Here is a tiny trained network, its code and every weight. The questions are about switching its units off for an input and a target symbol, where a switched-off unit gives its printed mean instead of its output.

import numpy as np


def w(rows, s, z=0):
    codes = np.array(rows[::2]) - 128.0
    scale = np.full(codes.shape[1], s)
    scale[-1] = z or s
    return codes * scale


def f(y):
    return y / 2 * (1 + np.tanh(0.7978845608 * (y + 0.044715 * y**3)))


def softmax(a):
    e = np.exp(a - a.max(-1, keepdims=True))
    return e / e.sum(-1, keepdims=True)


def log_softmax(a):
    a = a - a.max(-1, keepdims=True)
    return a - np.log(np.exp(a).sum(-1, keepdims=True))


def net(x, mask):
    ids = ['αγδεζθλμξπστφω'.index(c) for c in x.split()]
    T = len(ids)
    res = E[ids] + P[:T]
    u = 0
    for l in range(2):
        q, k, v = (res @ M[l].T for M in (Q, K, V))
        z = softmax(np.where(np.tri(T) > 0, q @ k.T / 2**0.5, -1e9)) @ v
        res = res + np.where(mask[u], z, O[l][:, -1]) @ O[l][:, :-1]
        u += 1
        y = f(res @ A[l][:, :-1].T + A[l][:, -1])
        res = res + np.where(mask[u : u + 4], y, B[l][:, -1]) @ B[l][:, :-1]
        u += 4
    return log_softmax(res[-1] @ U[:, :-1].T + U[:, -1])


Q, K, V, O, A, B = {}, {}, {}, {}, {}, {}
E = w([
[245,211,136],'α',
[188,115,62],'γ',
[144,127,147],'δ',
[204,156,98],'ε',
[98,92,121],'ζ',
[187,128,86],'θ',
[167,142,105],'λ',
[164,85,131],'μ',
[143,109,227],'ξ',
[152,122,45],'π',
[7,109,139],'σ',
[210,179,182],'τ',
[142,95,107],'φ',
[192,112,47],'ω',
],0.015)
P = w([
[254,192,126],'0',
[179,26,43],'1',
[168,145,168],'2',
[153,56,87],'3',
[158,75,90],'4',
[157,44,47],'5',
[196,55,87],'6',
[248,43,81],'7',
[202,58,88],'8',
[227,57,92],'9',
[186,70,86],'10',
],0.0061)
Q[0] = w([
[2,112,211],'L0H0',
[47,41,134],'L0H0',
],0.0095)
K[0] = w([
[54,102,171],'L0H0',
[120,6,84],'L0H0',
],0.014)
V[0] = w([
[144,173,184],'L0H0',
[209,174,2],'L0H0',
],0.0061)
O[0] = w([
[224,1,7,132],'L0H0',
[66,39,84,254],'L0H0',
],0.0086,0.0067)
A[0] = w([
[183,195,47,3],'L0N0',
[135,30,19,147],'L0N1',
[6,1,198,97],'L0N2',
[174,152,255,188],'L0N3',
],0.007,0.0044)
B[0] = w([
[42,175,190,122],'L0N0',
[2,218,207,252],'L0N1',
[232,167,230,152],'L0N2',
[144,99,24,127],'L0N3',
],0.0092,0.011)
Q[1] = w([
[146,253,135],'L1H0',
[204,107,97],'L1H0',
],0.0075)
K[1] = w([
[238,182,154],'L1H0',
[106,2,153],'L1H0',
],0.0097)
V[1] = w([
[104,252,44],'L1H0',
[41,100,3],'L1H0',
],0.0028)
O[1] = w([
[209,126,158,242],'L1H0',
[2,182,65,252],'L1H0',
],0.0099,0.00028)
A[1] = w([
[155,126,59,145],'L1N0',
[9,117,53,171],'L1N1',
[55,64,152,133],'L1N2',
[85,80,156,1],'L1N3',
],0.012,0.0043)
B[1] = w([
[162,69,210,119],'L1N0',
[254,50,165,253],'L1N1',
[175,156,20,225],'L1N2',
[92,253,214,138],'L1N3',
],0.0088,0.0077)
U = w([
[139,4,158,216],'α',
[157,119,22,112],'γ',
[152,222,152,129],'δ',
[94,132,167,49],'ε',
[59,53,144,253],'ζ',
[92,106,187,29],'θ',
[73,104,121,73],'λ',
[102,126,171,5],'μ',
[114,141,133,49],'ξ',
[87,124,161,14],'π',
[132,184,64,34],'σ',
[88,111,101,81],'τ',
[100,134,134,193],'φ',
[90,145,156,84],'ω',
],0.011,0.0051)

Each question gives the input, a string of symbols that net reads in full, and the target symbol t.
The units are the heads (2 rows each of Q, K, V and O) and the neurons (one row each of A and B). Each row of codes is followed by its name. A weight is (code - 128) times the scale printed after its matrix; where a second scale follows, it is the last column's (O, A, B and U).
mask holds one flag per unit, layer by layer, with each layer's heads first. A switched-off unit (its flag False) gives its mean, the last column of its rows in O or B, instead of its output. The means were averaged over made-up inputs and are rounded, as every weight is.
A unit's drop is (log p(t) with every unit on - log p(t) with that unit switched off) / (log p(t) with every unit on - log p(t) with every unit switched off).
The circuit of an input: a set's keep is (log p(t) with only the set's units on - log p(t) with every unit switched off) / (log p(t) with every unit on - log p(t) with every unit switched off). Starting from all 10 units, units are removed one at a time, each time the one whose removal leaves the highest keep (on an exact tie, the one counted first), for as long as the keep stays at least 0.8.
units of the circuit, in order: the units of the circuit, biggest drop first
most important unit: the unit with the biggest drop
k most important neurons: the k neurons with the biggest drops, biggest first
top k neurons in layer l: the k neurons of layer l with the biggest drops, biggest first
drop when u is switched off: that unit's drop, to one decimal
input δ λ φ μ π φ γ φ ω, target α: most important unit -> L1N1
input λ π τ, target α: top 3 neurons in layer 1 -> (L1N0, L1N2, L1N3)
input λ μ ω ξ τ θ, target α: units of the circuit, in order -> (L1N1, L0N2)
input μ θ ξ, target α: 4 most important neurons -> (L0N1, L1N0, L0N3, L1N2)
input μ α θ, target α: units of the circuit, in order -> (L1N1, L0N2, L0H0)
input ζ α σ α μ λ, target α: units of the circuit, in order -> (L1N1, L0H0)
input σ α α γ λ ε, target α: units of the circuit, in order -> (L1N1, L0N2, L0H0)
input α φ α μ α σ μ λ φ π, target α: units of the circuit, in order -> (L1N1, L0H0)
input μ α λ, target α: units of the circuit, in order -> (L0N2, L1N1, L0H0)
input φ μ μ π, target α: drop when L1N1 is switched off -> 1.9
input φ μ γ τ λ λ δ μ ω, target α: drop when L0N2 is switched off -> 0.7
input π φ α δ μ γ, target α: drop when L0H0 is switched off -> 0.1
input γ π ξ, target α: drop when L1N3 is switched off -> 0.1
input ω μ γ, target α: most important neuron -> (L1N1)
